In the rows, 128 means zero.
Each row has a class, written as a number after it; each block has new classes, again numbered from 0 up.
[117 127 123 139 127  88  80 118 177 117 152 141  79 158 105 102 105 134
 109 147 156 165 153  78 120 121 129 122 130 141  95 128 120 122]
12
[119 190  81 168 116 123 175 153 153 102 103 140 109 119 152 151 112 144
 131 117 133 179 110  68 144 122 121 137 139 164 128 143 137 132]
5
[132 131 155 159 152 105  85 142 159 110 133 146 106 157  92 123  92 127
 107 143 144 164 155  65 164 118 122 123 135 141 108 136 137 111]
4
[132 139 131 143 141  80  78 133 166 116 145 149  68 153 113 118 101 129
 107 136 142 148 153  81 126 123 117 134 140 139 112 133 141 118]
11
[130 126 129 144 167 143  90 118 118 113 133 119 159 142  94  75  96 102
 143 161 123 121 155  12 116 115 165 135  71 111 135 102 151 117]
12
[127 120 133 145 166 148  83 118 119 113 127 116 157 140  95  65  93 104
 144 165 125 117 159  10 117 113 171 135  67 112 129 100 146 121]
12
[131 135 137 133 144  91  73 118 173 117 140 147  80 160 106 117  97 132
 104 148 148 162 157  55 131 116 131 121 123 143 100 137 130 121]
4
[114 137 130 142 168  93  92 154 120 115 116 124  94 147 122 113 124 113
 100 107 119 145 107  46 185 138 103 115 106 123 182 123 127 117]
6
[120 179  94 167 137 125 151 161 131 101 103 140 149 144 123 163 104 127
 126 103 139 162 123  72 181 122  83 126 131 165 145 137 121 120]
8
[126 137 119 139 167  98 101 156 129 114 104 104  92 146 127 121 120 118
 114  99 119 162 118  41 173 141 121 117 104 132 179 124 128 124]
5
[110 181 101 178 143 119 160 169 132  97 107 153 134 143 128 152 101 126
 124 114 137 180 114  76 193 124  80 129 135 165 139 139 135 118]
10
[131 128 133 150 175 131  87 126 102 109 128 117 135 142  98  73  91  98
 150 156 104 113 162  15 114 117 153 130  67 105 135 101 163 120]
7
[126 190  82 173 120 117 174 162 143 101 107 156 112 111 155 153 101 141
 133 112 144 170 110  68 152 117 111 143 143 160 147 139 153 126]
11
[121 177  95 177 127 133 161 159 145  98 101 150 128 115 141 151 106 148
 135 122 147 191 118  42 167 107 127 129 128 167 136 130 137 132]
4
[121 124 132 140 169 107  82 148 118 118 112 126 101 147 129 116 124 114
 112 112 122 125 126  56 183 135 107 129 100 123 182 113 129 117]
6
[125 136 124 140 172  90 103 156 128 117 120 122 111 147 123 119 114 115
 108 106 120 145 113  45 184 143 102 121 107 126 187 125 145 106]
10
[123 135 134 156 144  83  76 129 160 114 148 141  55 159  95  97  99 126
 114 142 138 168 163  62 121 122 116 119 123 141  97 127 136 123]
7
[130 136 139 140 145  87  69 121 166  94 124 152  80 174  88 129  95 121
 108 145 137 163 161  65 136 120 109 121 124 144  95 133 139 126]
0
[136 147 132 140 173 134  93 120 122 102 117 119 133 147 112  88  86 105
 137 157 109 126 161   4 120 121 168 137  72 114 132 118 156 126]
5
[116 123 119 132 166  93  68 140 130 112 119 114 105 155 118 100 127 120
 122 120 127 138 139  48 157 124 122 117  82 123 164 110 123 134]
2
[126 133 148 160 140  99  89 132 168 108 141 133  99 153  93 125  93 123
 112 140 140 148 157  87 145 121 123 121 135 132 105 133 132 116]
8
[131 135 132 142 169 129  83 119 117 113 129 117 153 143  98  81  93  89
 140 150 107  99 154  37 124 111 153 138  76 101 134 113 159 114]
2
[115 138 126 135 173  92  85 161 121 115 120 120  92 148 132 117 116 106
  92  90 119 134 107  55 191 142  95 120 106 120 192 127 117 109]
6
[ 86  99 121 125 132  94 102 114 105  46 114 150 113 187 115 135 142 122
 133 179 146 126 146 104 158 114 117 119  85 114  91 119 110 133]
0
[ 77 101 116 113 133  95 101 119 107  46 118 150 109 188 123 147 137 129
 131 177 149 127 145 108 159 112 115 124  83 109 101 118 109 131]
0
[ 83  99 119 134 130  87 109 108 100  64 138 135 126 189 113 127 143 122
 133 178 150 111 154 122 160 120 128 109  87 106  98 116  87 133]
8
[ 75  96 111 135 120  87 107 107 112  61 140 139 100 184 126 119 147 134
 123 188 151 123 147 115 156 123 122 116  93 116  93 116 106 130]
1
[ 94  99 116 140 133  87 109 101 114  64 130 143 115 187 116 134 144 133
 134 181 152 115 163 129 153 121 119 112  94 117  93 115 100 139]
8
[136 136 129 148 173 124  85 127 109 108 125 120 146 142  91  83  87  97
 132 159 108 121 162  22 121 119 148 131  77 102 146 109 158 114]
3
[119 182  93 167 140 122 152 167 136  98  94 139 118 147 135 161 109 127
 131 105 133 184 118  62 182 123  90 132 130 172 136 143 125 129]
5
[132 146 132 141 172 143  94 127 117 104 123 119 141 148 108  91  82 102
 136 156 105 114 159  19 125 120 165 143  75 109 134 115 151 116]
5
[124 138 144 167 146  83  86 141 154 104 145 144  69 161  95 106  94 123
 123 138 136 171 160  59 142 121 115 119 125 138 102 132 143 120]
7
[ 74  99 110 132 122  86 116 123 104  65 139 147 112 186 133 124 140 122
 135 166 162 130 143 129 172 117 111 119  99 112 102 119  96 122]
12
[ 75 104 121 141 139  75 109 123 106  58 137 153 108 196 125 131 137 117
 133 181 152 128 146 115 185 120 105 120  92 112  98 121 111 121]
10
[132 133 145 160 147  83  79 138 159 103 139 151  87 157  95 113 104 126
 121 149 142 161 154  49 144 116 122 131 132 136 106 129 155 116]
11
[ 90 111 122 144 130  90 110 115  99  60 122 148 107 189 134 134 130 122
 133 161 145 116 143 120 177 114 121 113  91 115 111 125 111 136]
9
[119 133 140 156 135  94  93 144 165 103 146 144 102 157 103 118  90 120
 114 133 151 170 146  79 160 121 115 127 143 136 109 136 140 106]
12
[121 136 125 146 167  86 108 157 128 115 118 123 107 147 125 122 115 115
 113 107 121 153 113  54 188 141 105 118 111 125 187 122 146 110]
10
[ 95  92 123 143 130 104 111  97 104  73 126 139 123 181 108 126 152 132
 137 185 151 108 164 138 146 121 120 110  95 118  82 112  97 141]
8
[135 135 140 140 167 124  90 117 117 110 132 127 146 149  97  84  92 100
 128 165 117 123 148  12 127 112 167 123  75 108 130 117 150 116]
4
[122 133 123 137 167  92  96 149 129 117 112 113 107 145 123 114 118 113
 116 100 124 142 121  64 172 132 109 115 102 124 176 128 134 126]
2
[125 132 154 167 147 102  75 146 168 108 138 137 106 153  91 118  92 113
 123 133 134 146 159  89 157 111 115 136 138 133 101 134 151 112]
2
[126 193  92 183 118 128 170 156 144 104  96 150 126 121 148 152  94 135
 123 105 136 163 105  69 164 114 113 135 136 169 148 146 149 128]
9
[123 191  87 174 114 130 166 150 143 109 103 147 121 115 153 147  97 137
 121 106 137 161 107  75 149 114 123 136 134 167 144 143 139 133]
9
[110 172  88 184 112 123 163 143 148  92 105 143 111 125 138 138 108 144
 130 129 144 184 120  57 163 119 119 129 136 172 123 133 139 133]
1
[138 131 145 139 174 142  88 122 116 114 125 123 155 136  97  86  90 107
 132 162 109 110 150  15 121 113 169 128  77 105 136 110 161 114]
4
[ 94  86 126 153 130  95 111 102 112  62 123 135 121 178 111 130 157 133
 148 186 150 114 163 130 153 116 127 107  94 116  82 109 104 145]
8
[130 136 114 143 172  80  89 161 123 119 109 116  94 139 120 111 111 119
 104  99 122 152 132  34 169 141  99 114 101 127 193 123 131 116]
3
[127 139 137 129 136  92  75 120 178 102 131 149  76 158 100 124  94 129
  98 146 140 159 154  71 117 121 119 128 127 140  96 140 137 124]
0
[109 184  96 171 134 123 153 168 128  99 105 148 138 142 128 158 101 123
 134 101 139 176 120  93 189 112  82 130 136 162 138 141 131 126]
2
[135 128 133 152 167 141  93 112 113 104 128 118 147 145  98  86  93 105
 132 161 110 113 160  20 130 125 159 137  80 119 142 105 164 116]
1
[116 180  81 169 130 116 156 164 132 104 107 154 111 129 136 148 116 140
 129 111 140 165 111  69 158 116  95 139 137 166 139 131 132 124]
11
[125 147 129 139 137  80  87 121 180 126 156 151  83 162 107 111  91 126
  96 149 142 153 150  81 132 130 115 131 134 138 105 140 134 110]
10
[122 131 120 132 166 102  84 152 125 118 116 116 114 146 128 113 112 111
 118 100 123 126 132  66 173 128 111 128  98 122 182 118 134 116]
2
[126 134 119 143 166  83  88 158 122 117 107 116  96 144 115 107 113 118
 106 109 125 159 129  34 169 138 104 111 101 128 184 124 132 119]
3
[132 138 131 155 163  98  97 150 122 117 101 116 101 143 124 112 111 116
 106  95 116 139 114  51 174 133 122 110 103 135 186 126 137 129]
9
[109 176  98 173 143 118 152 164 140  96 107 155 137 147 122 158 106 134
 131 125 139 182 118  61 186 120  79 130 131 165 132 134 144 121]
10
[121 180  97 184 130 125 153 156 131 100  92 148 126 135 132 152 108 135
 130 104 132 169 114  70 173 112 106 125 130 175 142 134 133 139]
9
[115 136 124 130 169  93  80 154 119 120 118 126  96 153 129 115 118 114
  99 102 121 139 115  43 187 138 105 123 100 122 195 116 121 115]
6
[140 137 133 155 165 119  84 105 118 103 119 120 142 149  97  78  94  97
 132 156 108 113 146   5 118 114 172 121  72 113 134 114 164 130]
9
[121 142 130 134 138  85  72 125 177 125 152 147  82 161 109 107  93 122
 100 148 143 154 152  69 130 125 119 135 130 142 105 134 133 110]
10
[128 147 145 154 147  95  80 142 165 100 142 145 106 162 100 127  83 115
 115 128 140 162 157  87 162 116 111 134 139 133 115 141 154 110]
2
[118 122 124 133 169  98  77 148 128 113 117 110 113 147 124 105 121 112
 119 113 125 127 134  60 164 127 119 123  88 118 172 117 130 126]
2
[134 140 138 145 179 152  77 122 108 111 129 130 150 143 105  87  86  98
 125 150 109 102 156  29 136 123 148 140  77 108 145 108 145 117]
6
[116 175  91 186 123 115 153 160 141  92  97 150 122 118 128 140 105 140
 138 139 144 191 132  43 154 110 113 134 129 160 130 131 156 131]
3
[114 194  73 162 107 123 173 148 151 112 116 143 123 104 156 139 106 139
 121 107 140 157 107 102 132 117 118 139 145 158 131 146 133 129]
2
[133 148 129 131 172 130  88 119 109 110 136 130 145 145 114  95  91  93
 120 142 107 106 138  30 136 127 143 136  83  98 157 115 152 109]
6
[128 142 135 141 172 120  84 120 113  99 135 131 132 150 112  93  94  93
 122 147 110 110 141  24 143 124 147 133  82  99 149 117 153 112]
6
[ 92  97 112 144 126  71 111 107 106  64 132 154  87 174 127 120 164 139
 138 188 156 125 150 115 137 118 125 116 103 119  84 114 115 144]
11
[127 142 151 160 148  87  93 142 161 107 149 153 102 164  98 125  89 114
 107 139 136 158 147  81 171 129 100 131 145 135 112 143 154  98]
10
[138 146 127 145 175 128 100 123 103 103 130 136 138 143 105  87  87 107
 132 156 113 109 154  22 119 120 159 140  82 106 148 111 161 115]
11
[136 143 143 150 134  96  79 130 162 131 134 142  85 151 114 120  87 115
  97 119 133 129 151  99 137 123 116 131 143 148 114 145 133 118]
9
[ 93  97 122 133 135  91 100 104 115  47 110 152 106 188 106 127 150 133
 131 188 144 130 151 106 144 116 118 114  86 120  81 116 115 143]
0
[128 119 132 125 167  98  80 144 124 106  97 121 105 145 116 117 117 116
 109 112 117 131 132  47 157 135 116 121  98 127 169 117 134 125]
0
[137 138 142 148 180 149  98 130 114 115 133 128 162 143 102  95  74  95
 132 154 107  96 156  46 140 125 143 147  84 105 145 114 163 100]
10
[108 173  94 170 141 126 145 166 141  96 104 139 126 145 126 152 102 135
 118 111 135 181 119  61 188 123  82 130 128 171 145 133 131 123]
1
[ 77  96 120 129 133  93  94 114 110  60 128 142 114 186 127 124 144 123
 148 179 153 114 156 117 163 104 120 124  82 109  88 119 113 136]
2
[125 127 153 147 149  98  77 130 169  88 120 150  91 158  88 131  91 127
 113 152 138 169 160  57 144 116 119 128 126 134  98 132 156 122]
0

Next block: new classes, numbered from 0 again.
[115 140 167 139  75  97 122 169  86 117 109  92 113  94 162 116 183 132
 185 202 173  90 125  56 134 141  99 103 163 122 111 132 117 158]
3
[102 106 135 110 109 164 143 147 139 140 170 147  85  40 160 106  40 155
 115 227  90 178 138 140 170  80 118 113 167 115  91  46 155 149]
1
[113 163 135 105 175 123 106 137 106 119  59 151 116 145 144 126 115 152
 167 160 151 133 107 125 129 147 124  92 154 104 177 166  93 133]
4
[ 96 118  88 144  86 145  86  89 116  44 140 115 144 124 143 226 170 117
  57 149 163 105 161 174  47 153 120 102 139 132 159 168 138  96]
5
[ 80 114  99 150 105 152 182 172 112 126  78 124 188 118 149 125  98 102
 173 219 151 125 174 107 226 127 110 107 135  67  81  81 120 122]
6
[ 78 146 140  51  83 153 125 110 164 121 209 134 104  67 166 104  89 163
 163 197 136 110 140  96 155 123 101  53 139 139 132  58 186 153]
3
[148 153 137 111 129 124 131 116 130 149 159 142  64 145 117 100 136 119
 134 180 127 139 151 189 165 117 136  93 160 128 124 153 140 163]
5
[161  75 145  99 120 195 124 168  94 131  75 116  59  87  95 113 125  93
 174  81 131 170 133 117 121 132 120 124 155  97  93 186 164 143]
6
[146 113 139  76 217 146 139 162 109 134 100  87 100 129 136 103  85  58
 143 128 106 131 121 114 146 126 101  64 158  99 170 160 115 132]
5
[ 26 109 134 117  75 144 128 137 165 154 137 119 112  92 116  80 161 175
 176 145 168  65 125  88 159 177 139 123 108 132 163 148 141 147]
5
[146  77 138  87 171 127 122 142  81 172  82  87  38  86 154  86  97  92
 149  54 126 175 161  72 106  99 126  73 174 117 148 135 151 170]
0
[ 95 151 133 133  90 120 133 142 161 127 114 118 157 143 105 164 155 132
 135 166 130  85 103 102 149 161 183 165 144 156 164 125  72 157]
5
[ 87  94 117 105  70 165 152 137 137 118 130  46  57 106 161 102 164 110
 155 154  93  45  91  47 139 127 142  96 155 119 151 145 133 186]
0
[122 129 141  23 153 169 120 151 123 107 130  82 112 108 155 179 101 117
 174 180 121 101 108  83  93 118 162  70 190  90 194 136 150 136]
0
[ 66 128 101 119 115 176 129 113 194 119 150 131  70  67 186 176 139 179
 123 203  87 130 111 143 141 131 133 105 117 121 127 120 174 147]
4
[123 140 153 136  69 146 146 184  72 121  69 139 157 122 121 109  98  97
 179 143 134 119 161  87 175 156 118 118 159 121 123 167 141 150]
2
[ 31 142 117 133  95 108 141 178 156 143  74  98 169 140 141 158 194 154
 154 194 153  87 166  67 156 149 164  79 118 124 146 142 126 143]
7
[127 110 124 130 123 147 170 127 121  93 154 118  69  94 161  96 110 107
  94 172 170 117 140 144 127  99 101 137 157 121  77  57  92 150]
3
[132 132 130 128  57 121  96  83 157  66 140 102 110 132 143 150 198  78
  46 161  89 174 162 109  79 104 142 103 115 165 155 156  95 127]
4
[ 91 130 130 108 113 126 154 171 110  89  55  94 117 149 131 137  92 109
 138 154 154 107 101 102 114 132  89  53 168 101 155 134 101 147]
7
[ 78 135 151 121  95 130  76 145  53 131 138  88  30 101 119 148 149 162
 141  86 131  91 137  76  98 114 130  97 189 151 156  74 149 159]
1
[101  81 115 109  86 121 109  73 140  71 171  92 111 136 167 178 149 130
 117 103  68 144 132 107  24  83 123 138 126  95 161 107 107 126]
2
[135 103 166  83 160 105 136 152  79 155 122  54 109 131 120  83 105  86
 186  88  95  96 129 124 111 163 123  82 148 149 168 130 121 155]
5
[ 55 117  96 124 138 125 116 203 100 163  91 125 138 179 155 218 135 143
 147 185 162 148 162  73 170 148 110 119 120 100 116 130 145  83]
3
[119 132 121 105 134 125 126 164 158 151  96  91 117 187  99 163 182 160
 187 179 107  99 120 194 134 137 168  75 117  99  62 126 112 150]
6
[108 152 107 128  88 140 169 135 186 119 106  86 161  87 137 165 124 110
 124 204 135  80 130 156 162 126 209 112 171 147 143  99 146 154]
0
[ 74 100 128 155 105 141 120 196 120 152  57 134 117 154 120 128 165 129
 170 144 176 151 129 108 126 145 141 177 175  95 162 168 111  84]
6
[138 103  97 134 136 150 125 140  91  51 153 121 106 118 166 181 128 142
  95 133 149 119 168 140  48 113  97  99 166  96  67 101 159 127]
7
[ 80 133 147 108 115 158 127 175 140 162 168 156 102  96 150 188 137 154
 133 180 152 151 170 145 113 137 149 141 159 128 117  53 163 108]
6
[ 95  82 113 104 192  96 163 137  67 151  98  81  85 104 182 139  95 110
 138 155 136 160 177 112 100 130 133 121 158 118 157  75  94 140]
1
[114  97 130 134  98 128 162 126 106 147  85 126 144 133 149 114 178 101
 175 176 126 131 144  84 144 140 124 160 106  82 130 166  77 150]
6
[ 74 106 145 138  33 139 118  81 103  69 142  98 153 103 193 167 156  92
  80 201  78 136 158 164  49 115  59  66  91 106 171 167 119 105]
2
[ 46 136 135 142  59  95 133 178 168 134 101 112 147 109 121 135 147 156
 174 153 164 103 158  64 162 117 167 112 150 114 128  82 144 139]
2
[ 93  94 102 126  83 164 115 146 131 121 174 103  71  76 160 152 109 133
 124 158 138 148 126  52 156 126 116 129 161 122 111  90 200 111]
0
[ 75 120 127  66 160  78 160 166  87 142  69  85  95 149 130 125  98 121
 176 122 179  88 151  88 113 153 142  37 167 118 185 122 141 164]
7
[ 62 112 134  72  80 173 129 146 100  62 117  86 108  90 156 154  90  78
 143 147 123  85 130  44 124 107  79  34 157  71 197 144 173 124]
2
[ 56 138 115 132  91 142 131 120 161 148 169 129 154  59 204 225 117 155
 111 201  78 116 153 178 117 147 109  63 116 143 121  37 193 133]
6
[149 131 128 143 133 136 135 128  64  86 125 105  51 138 183 212 199 104
 106 143 146 167 196 157  47 121 106 138 156 111 108 129 119 130]
4
[137 106 113  88 164 122 144 114  69 102 125  53 121 134 136  65 104 116
 195  79  93  55 164 121 111  84  92  32 145  79 107  83 136 171]
1
[ 77 126 176 135  86 130 166 120 132 146 172 104 122  56 157 125 175  94
 122 205 112  99 155 107 156 106 133 140  84 108 143 107 130 132]
2
[130 124 112 132 117 153 166 139 107 138 138 144 111  89 226 169 112 107
 137 221 126 175 150  54 159 129  90 148 162  94 126 120 140 146]
0
[112 101 130 100 137 131 115 138  94 125 147  86  90  87 152  58  67 110
 149 106 160 125 148 104 126 112  90  50 178 115 140  81 187 109]
0
[ 85 107 105  74 134 167 105 118 149 130 139 158  75  89 139 183 119 162
 142 192 161 182 133 128 129 162 151 114 139 116 133 126 162 115]
6
[109 142 139 109 113  77 147 172 188 156 117  85 172 124 155 159 184 147
 165 233 162 110 126  74 136 159 162 101 106 126  98  99  98 139]
0
[105 106  96 123 114 194 143  71 145  89 170 105 106  80 190 145 163 117
 119 108  82 163 212 128 105 128 118 122  96 141  89  97 135 153]
2
[111 158 137  90 128 129 109 158 124 134 111  83 127 113 118 183 172 151
 194 170 132  93 161 110 160 169 157  44 130 134  94 133 147 183]
5
[ 72 125 120 152 166 107 165 197 126 162  38 129 220 138 134 137 108 142
 185 135 144 116 139  47 174 118 165 172 148  83 158 107  92 125]
7
[ 95  92 140  94 128 119  96 166 107 122 125 100 103  86 175 176 140 132
 152 129 105 131 161  74  66 145 145  83 156 124 154 152 180 132]
2
[116 126 139 111  74  76 120 130 112 140 129  98  78 156 119 140 146 102
 180 178 110 181 131  53 180 117 122 100 130 106 138 156 149 136]
2
[ 41 109 132 185  84 108 157 157 101 205  18 114 140 138 153 118 156 150
 196 106 118 118 163 145 145 116 114 113 131  91 143 109  96 168]
6
[112 124 128 117 144 181 124 165 118  88  92 100 134 105 168 252 189 100
  95 139 151 116 150  80  79 102  94 121 114  83 110 133 103 117]
3
[127 112 153 104 160 144  99 179 123 145 127 127  69  56 136  39 119 166
 162 128 143 155 162  60 145  98 109  74 159 115  61  81 133 164]
1
[ 90 138 118  98 124  86 165 118 116 153  90 102 185 150 116 140  97 164
 243 189 138 122 174 206 164 164 190  99 120 111 122 117 143 142]
2
[ 76 145 133  84 141 190 120 174  99 108 157 116 124 101 124 124 102 111
 167 205 178 122 156  98 186 174 163 126 194 142 151  62 146  79]
6
[131 111 120 117 114 193 127 164 163  78 145 130 110 123 174 114 179 114
 122 119 124 113 156 102  59 119  98 113 171 106 101 117 119 133]
6
[ 80 131 127 139  92 120 110 139 129 147  54  94  85 137 112 134 170 132
 174  99 149 131 122 125 135 133  92  53 132 110 131 132 131 145]
6
[112 132 125 120  83 134 110 189 118 152 134 128 116 153 134 196 164 162
 169 192 153 119 119  68 133 168 184 179 174 131 132 158 160 117]
0
[ 66 113 120 136 103 176 166 166 161 124 102 100  46  79 132 140 150 122
 125 191 142 129 115  78 191  85 127 112 151  81 118 136 157 153]
7
[ 95 148 121  63 155 132 105 138  85 123 101  83  84 129 101 135 121 121
 175 119 174 132 174  83 150 132 130  42 159 124 160 112 152 129]
1
[ 55 153 150  80 113 139 121 143  89 155  59 131 112 118 129 120  75 164
 190 156 193 118 104 125 158 208  80  60 122 159 162 128 108 146]
3
[ 90 140 124  80 117 138 130 130 108 105 119  78  92 109 139 156 117 118
 197 139 135 102 150 120 138 148 131  46 161 114 160 133 194 140]
2
[113 100 129  82 200 160 132 222  82 127  75  86 113 105 151 207  95 115
 138 132 148 104 156 102 115 111 125  71 158  89  86  91 141 132]
3
[ 92 124  91 134 103 158 129 121 138 105 140 147  91  58 152 114 111 154
 132 157 197 131 166  94 185 141 128 121 155 147  77  80 170 150]
3
[ 90 158 133 107  92 147 115 126  84 116  83 113 141 154 144 137 136 149
 198 111 168  83 128 155  96 185  67  73 137 141 167 170 141 130]
3
